Below are the code and all the weights of a small trained network. Each question names an input and a target symbol and asks about switching units off, where a switched-off unit gives its printed mean instead of its output.

import numpy as np


def w(rows, s, z=0):
    codes = np.array(rows[::2]) - 128.0
    scale = np.full(codes.shape[1], s)
    scale[-1] = z or s
    return codes * scale


def norm(h):
    return h / np.sqrt((h * h).mean(-1, keepdims=True) + 1e-5)


def softmax(a):
    e = np.exp(a - a.max(-1, keepdims=True))
    return e / e.sum(-1, keepdims=True)


def log_softmax(a):
    a = a - a.max(-1, keepdims=True)
    return a - np.log(np.exp(a).sum(-1, keepdims=True))


def net(x, mask):
    ids = ['ΘΞΣΦΨΩβγεζηλμπ'.index(c) for c in x.split()]
    T = len(ids)
    res = E[ids] + P[:T]
    u = 0
    for l in range(3):
        r = norm(res)
        for j in range(3):
            rows = slice(2 * j, 2 * j + 2)
            q, k, v = (r @ M[l][rows].T for M in (Q, K, V))
            z = softmax(np.where(np.tri(T) > 0, q @ k.T / 2**0.5, -1e9)) @ v
            o = O[l][rows]
            res = res + np.where(mask[u + j], z, o[:, -1]) @ o[:, :-1]
        u += 3
    return log_softmax(norm(res)[-1] @ U[:, :-1].T + U[:, -1])


Q, K, V, O = {}, {}, {}, {}
E = w([
[79,182,90,95,181,202,101,128,159,95],'Θ',
[98,195,125,104,152,150,143,74,164,73],'Ξ',
[196,118,153,206,53,151,223,127,152,88],'Σ',
[137,188,177,127,164,176,137,171,126,108],'Φ',
[69,127,155,140,251,146,123,145,150,105],'Ψ',
[106,154,48,145,49,146,103,181,234,98],'Ω',
[68,156,134,202,121,161,86,129,138,139],'β',
[100,115,101,163,155,187,123,163,89,141],'γ',
[103,215,115,105,106,166,119,111,119,166],'ε',
[164,115,91,207,105,98,103,67,137,174],'ζ',
[140,171,140,178,127,195,82,131,121,95],'η',
[121,217,221,160,151,150,133,83,139,168],'λ',
[128,119,158,194,202,180,151,149,115,124],'μ',
[48,152,139,145,101,75,188,117,183,166],'π',
],0.017)
P = w([
[36,156,176,174,128,245,136,126,173,155],'0',
[76,132,192,90,83,143,82,88,67,44],'1',
[90,162,135,188,151,176,144,168,123,133],'2',
[87,113,178,148,159,224,133,146,215,186],'3',
[99,116,185,89,78,135,89,97,83,59],'4',
[113,182,102,184,158,136,151,175,124,120],'5',
[108,102,168,144,158,198,129,155,217,197],'6',
[124,109,173,78,78,117,92,105,94,72],'7',
[132,216,73,185,167,107,164,180,126,105],'8',
[107,105,154,132,157,186,118,157,218,198],'9',
[135,105,167,74,74,118,100,101,99,82],'10',
[151,243,36,199,178,60,181,189,122,97],'11',
[120,107,144,148,156,197,92,184,254,223],'12',
],0.013)
Q[0] = w([
[141,182,90,172,143,118,144,113,103,113],'0.h0',
[144,127,162,100,124,124,150,122,35,122],'0.h0',
[138,84,81,140,78,132,145,81,3,121],'0.h1',
[102,117,116,103,129,105,123,150,122,108],'0.h1',
[151,65,133,111,172,121,91,109,70,114],'0.h2',
[110,137,111,167,133,89,184,149,112,103],'0.h2',
],0.041)
K[0] = w([
[162,40,109,86,71,38,126,119,193,165],'0.h0',
[82,67,203,87,94,225,79,76,106,141],'0.h0',
[100,3,251,57,21,215,51,18,103,128],'0.h1',
[152,120,138,156,159,136,155,145,151,173],'0.h1',
[173,56,123,121,196,231,116,150,60,40],'0.h2',
[124,65,90,190,147,42,229,105,124,139],'0.h2',
],0.024)
V[0] = w([
[101,112,127,125,102,58,186,180,132,151],'0.h0',
[161,95,61,150,150,109,94,4,126,165],'0.h0',
[201,116,107,142,157,136,97,154,174,192],'0.h1',
[147,100,185,65,110,35,55,183,78,100],'0.h1',
[178,158,155,150,127,204,106,140,151,76],'0.h2',
[85,73,121,88,170,151,146,181,99,109],'0.h2',
],0.012)
O[0] = w([
[75,86,100,140,112,67,194,218,125,131,78],'0.h0',
[199,117,94,169,166,88,41,22,158,127,40],'0.h0',
[230,136,163,127,135,62,72,238,188,135,64],'0.h1',
[131,56,67,154,128,108,69,8,2,155,3],'0.h1',
[146,130,163,137,150,176,105,159,139,119,196],'0.h2',
[119,85,167,128,113,62,145,248,120,139,93],'0.h2',
],0.0061,0.013)
Q[1] = w([
[59,82,164,6,163,97,5,100,99,119],'1.h0',
[171,117,187,104,216,184,123,95,128,200],'1.h0',
[95,172,154,189,65,118,95,123,72,163],'1.h1',
[84,208,124,109,35,122,110,132,39,40],'1.h1',
[111,23,190,31,93,97,80,122,109,94],'1.h2',
[69,152,6,118,138,190,84,178,196,101],'1.h2',
],0.025)
K[1] = w([
[192,89,236,185,163,98,96,53,4,106],'1.h0',
[127,135,170,147,237,147,152,115,126,134],'1.h0',
[120,66,174,81,105,119,57,92,110,140],'1.h1',
[93,13,222,13,41,191,71,93,179,143],'1.h1',
[89,20,160,68,59,226,70,153,170,186],'1.h2',
[151,193,6,201,171,152,172,200,107,169],'1.h2',
],0.021)
V[1] = w([
[121,128,90,112,102,115,108,148,128,111],'1.h0',
[141,138,101,98,164,120,127,138,158,154],'1.h0',
[149,91,138,103,110,107,124,109,129,79],'1.h1',
[149,167,114,192,102,140,119,149,116,201],'1.h1',
[113,135,140,107,149,105,114,128,101,1],'1.h2',
[107,138,146,94,141,110,81,136,98,111],'1.h2',
],0.02)
O[1] = w([
[145,93,90,103,131,55,165,118,127,130,85],'1.h0',
[245,128,117,155,121,131,121,162,123,185,119],'1.h0',
[212,150,150,122,118,74,109,223,198,170,2],'1.h1',
[65,59,81,100,203,116,167,24,121,27,132],'1.h1',
[150,176,150,186,2,156,122,172,40,241,120],'1.h2',
[111,136,149,184,109,64,109,185,93,197,59],'1.h2',
],0.0061,0.009)
Q[2] = w([
[150,194,144,96,243,172,207,109,134,235],'2.h0',
[136,211,170,98,96,56,116,162,55,14],'2.h0',
[139,16,135,118,118,175,164,108,223,221],'2.h1',
[136,66,197,33,86,143,69,126,106,114],'2.h1',
[69,149,146,248,253,156,166,122,214,194],'2.h2',
[98,106,58,121,182,173,120,160,162,242],'2.h2',
],0.023)
K[2] = w([
[162,230,37,191,196,137,222,129,130,154],'2.h0',
[115,88,196,65,102,209,141,101,177,172],'2.h0',
[117,252,105,218,235,97,120,167,60,112],'2.h1',
[93,126,212,103,193,195,47,175,70,93],'2.h1',
[172,254,20,209,233,94,199,168,106,86],'2.h2',
[179,159,82,234,105,42,175,136,103,124],'2.h2',
],0.022)
V[2] = w([
[186,130,159,36,91,124,163,101,23,86],'2.h0',
[157,133,99,105,54,143,52,175,138,23],'2.h0',
[220,68,145,154,90,156,166,140,86,33],'2.h1',
[121,84,6,111,98,178,32,201,144,106],'2.h1',
[107,122,32,47,188,152,67,186,156,155],'2.h2',
[110,78,101,125,33,175,160,109,174,94],'2.h2',
],0.025)
O[2] = w([
[87,102,182,119,132,185,155,167,223,127,2],'2.h0',
[128,36,100,73,139,154,77,123,186,177,120],'2.h0',
[177,188,91,125,198,174,181,145,74,140,59],'2.h1',
[61,246,112,156,92,167,74,146,136,78,76],'2.h1',
[91,149,191,185,189,148,188,90,153,192,139],'2.h2',
[177,130,83,157,119,73,124,139,154,157,206],'2.h2',
],0.012,0.014)
U = w([
[59,221,90,149,142,123,138,185,144,75,172],'Θ',
[204,176,163,95,148,78,98,107,169,53,126],'Ξ',
[219,98,127,185,34,193,118,135,145,159,89],'Σ',
[190,150,105,98,179,157,200,150,75,145,149],'Φ',
[127,68,161,64,196,81,148,132,102,31,156],'Ψ',
[170,121,61,71,101,117,147,180,202,80,186],'Ω',
[37,75,124,138,149,156,159,68,183,113,82],'β',
[46,94,134,45,114,138,139,226,71,168,209],'γ',
[110,152,43,115,147,104,95,31,83,100,124],'ε',
[142,103,55,211,147,88,36,161,150,220,182],'ζ',
[160,114,109,89,143,228,52,139,128,115,115],'η',
[163,192,208,139,116,126,75,114,149,236,87],'λ',
[101,121,168,218,97,148,127,121,23,191,1],'μ',
[98,121,103,135,111,7,191,160,133,151,185],'π',
],0.011,0.0052)

Each question gives the input, a string of symbols that net reads in full, and the target symbol t.
The units are the heads (2 rows each of Q, K, V and O). Each row of codes is followed by its name. A weight is (code - 128) times the scale printed after its matrix; where a second scale follows, it is the last column's (O and U).
mask holds one flag per head, layer by layer. A switched-off head (its flag False) gives its mean, the last column of its rows in O, instead of its output. The means were averaged over made-up inputs and are rounded, as every weight is.
A unit's drop is (log p(t) with every unit on - log p(t) with that unit switched off) / (log p(t) with every unit on - log p(t) with every unit switched off).
The circuit of an input: a set's keep is (log p(t) with only the set's units on - log p(t) with every unit switched off) / (log p(t) with every unit on - log p(t) with every unit switched off). Starting from all 9 units, units are removed one at a time, each time the one whose removal leaves the highest keep (on an exact tie, the one counted first), for as long as the keep stays at least 0.8.
circuit, biggest first: the units of the circuit, biggest drop first
most important unit: the unit with the biggest drop
which heads matter: for each layer, one digit per head in row order, 1 if its drop is at least 0.15 and else 0, layers parted by /
drop when u is switched off: that unit's drop, to one decimal
input γ π β ε γ ε, target π: circuit, biggest first : (0.h0; 2.h1)
input γ Σ γ ε γ μ Σ Ω ε ε ε π β, target π: circuit, biggest first : (2.h0; 2.h1)
input γ ε ε β μ ε Φ Σ γ, target Φ: which heads matter : 000 / 000 / 010
input Θ Ω ε ζ, target β: which heads matter : 000 / 010 / 000
input ε γ Σ γ γ β β, target ε: which heads matter : 000 / 010 / 100
input γ Σ ε ε γ β, target Φ: circuit, biggest first : (2.h1)
input Φ γ γ ε Σ ε γ μ, target μ: which heads matter : 010 / 101 / 000
input β ε π Ψ γ μ, target π: circuit, biggest first : (0.h0; 2.h1)
input ε Σ λ, target Φ: which heads matter : 000 / 000 / 010
input ε γ β β ε ε ε, target β: circuit, biggest first : (1.h1; 2.h1)
input γ γ λ ε β π ε Ψ β λ ε γ, target π: circuit, biggest first : (2.h1; 0.h0)
input ε γ γ ε Ψ λ Φ, target Ψ: circuit, biggest first : (2.h1; 2.h2)
input ε γ ε ε ε Ψ γ β ε γ γ Ξ ε, target Σ: circuit, biggest first : (1.h2; 2.h2; 2.h1)
input μ β ε, target λ: most important unit : 0.h1
input ε ε π ε, target π: circuit, biggest first : (2.h1; 2.h0)
input Φ Ψ Ψ η ε β Ξ ε Σ γ, target Ω: which heads matter : 000 / 000 / 001
input Φ μ β Ω γ β η ε Φ μ γ γ β, target Θ: which heads matter : 010 / 000 / 010
input ε Ξ γ γ ε ε γ μ γ Ω λ, target λ: which heads matter : 010 / 001 / 000
input ε γ ε ε ε γ ε, target Θ: which heads matter : 010 / 000 / 000
input γ γ Θ λ μ π λ, target π: circuit, biggest first : (0.h0)
input γ Σ γ β ε ε μ γ, target γ: which heads matter : 011 / 001 / 100
input η μ β γ ζ μ ε λ γ ε, target Θ: which heads matter : 000 / 011 / 010
input ε Σ γ ε ε ε γ β, target β: which heads matter : 000 / 000 / 100
input η γ β η ε γ ε ε ε ε γ γ Φ, target Θ: which heads matter : 010 / 000 / 010
input β ε β γ γ γ β γ γ γ μ, target μ: circuit, biggest first : (0.h1; 1.h2)
input Ω Ψ β ε γ λ β ε Σ, target Φ: drop when 1.h0 is switched off : 0.0
